[[128 104 154 124 119 102 125 124]
 [127 135 119 132 131 138 129 129]
 [ 99 144 118 141 140 132 120 142]]
->
[[128 104 154 124 119 102 125 124]
 [ 99 144 118 141 140 132 120 142]]

[[126 131 141 142 111 136 139]
 [133 119 107 109 158 121 114]
 [129 126 132 134 128 137 135]
 [126 124 124 106 139 138 117]
 [126 124 124 105 139 137 116]
 [127 126 134 128 126 141 131]
 [134 127 124 152 130 116 140]
 [127 131 141 143 113 137 140]
 [126 125 126 108 137 137 119]
 [136 124 115 144 141 112 133]]
->
[[126 131 141 142 111 136 139]
 [129 126 132 134 128 137 135]
 [126 124 124 105 139 137 116]
 [134 127 124 152 130 116 140]
 [126 125 126 108 137 137 119]]

[[122 130 111 129 125 141 112 116 113 130 116]
 [137 142 119 134 129 120 141 137 120 138 135]
 [125 111 130 117 141 119 123 138 152 127 120]
 [123 130 123 147 131 102 141 126 124 135 122]
 [131 140 130 135 135 106 145 130 127 134 136]
 [138 140 108 133 133 144 132 126 128 140 143]
 [121 123 146 130 132 132 111 141 136 130 112]
 [118 126 140 130 123 133  98 128 137 128 128]]
->
[[122 130 111 129 125 141 112 116 113 130 116]
 [125 111 130 117 141 119 123 138 152 127 120]
 [131 140 130 135 135 106 145 130 127 134 136]
 [121 123 146 130 132 132 111 141 136 130 112]]

[[142 141 121 136 128 125 136 138 134 133 131 130]
 [140 124 127 143 124 127 118 132 129 131 117 132]
 [128 134 136 122 129 124 130 117 133 131 145 119]
 [120 118 131 135 108 134 125 124 123 109 112 117]
 [115 124 127 124 114 132 132 123 130 120 128 117]
 [113 114 153 113 137 128 116 103 117 117 133 122]
 [126 130 128 132 112 130 133 125 132 120 128 115]
 [129 126 143 128 134 129 124 121 117 112 121 128]]
->
[[142 141 121 136 128 125 136 138 134 133 131 130]
 [128 134 136 122 129 124 130 117 133 131 145 119]
 [115 124 127 124 114 132 132 123 130 120 128 117]
 [126 130 128 132 112 130 133 125 132 120 128 115]]

[[125 128 143 138 130 129 132]
 [128 137 131 134 134 138 127]
 [132 125 104 109 122 125 122]
 [127 135 123 129 134 136 120]
 [127 131 127 132 129 131 120]
 [131 132 122 123 128 133 130]
 [126 129 130 130 130 128 121]
 [125 128 134 136 127 127 126]]
->
[[125 128 143 138 130 129 132]
 [132 125 104 109 122 125 122]
 [127 131 127 132 129 131 120]
 [126 129 130 130 130 128 121]]

[[137 117 119]
 [139 128 145]
 [113 137 121]
 [112 126 123]
 [137 118 154]
 [109 120 130]
 [144 133 134]
 [139 126 109]]
->
[[137 117 119]
 [113 137 121]
 [137 118 154]
 [144 133 134]]

[[131 129 130 131 133 122 129]
 [137 135 134 156 139 132 144]
 [128 130 130 125 126 125 128]
 [127 130 127 125 126 128 128]
 [129 104 127 116 121 143 143]
 [131 129 130 129 132 123 129]
 [133 135 133 146 136 130 139]
 [126 128 135 127 125 119 128]
 [125 123 139 130 124 116 128]
 [130 133 108 122 128 149 128]]
->
[[131 129 130 131 133 122 129]
 [128 130 130 125 126 125 128]
 [129 104 127 116 121 143 143]
 [133 135 133 146 136 130 139]
 [125 123 139 130 124 116 128]]

[[139 137 110 141 117 119 123 148 123]
 [139 118 142 128 127 126 118 114 136]
 [143 123 132 137 119 121 115 131 131]
 [118 128 131 121 135 134 135 122 128]
 [117 129 129 121 135 134 137 124 127]
 [136 117 144 119 135 131 125 101 141]
 [112 125 137 112 143 139 141 110 131]
 [149 119 137 135 121 121 112 121 136]]
->
[[139 137 110 141 117 119 123 148 123]
 [143 123 132 137 119 121 115 131 131]
 [117 129 129 121 135 134 137 124 127]
 [112 125 137 112 143 139 141 110 131]]

[[119 126 126 132 152 129 127 111 128 119 142 110]
 [126 125 125 129 124 145 128 125 127 126 126 125]
 [129 104 119 131 129 130 129 129 140 127 130 128]
 [128 127 128 128 127 128 128 128 128 128 127 128]]
->
[[119 126 126 132 152 129 127 111 128 119 142 110]
 [129 104 119 131 129 130 129 129 140 127 130 128]]
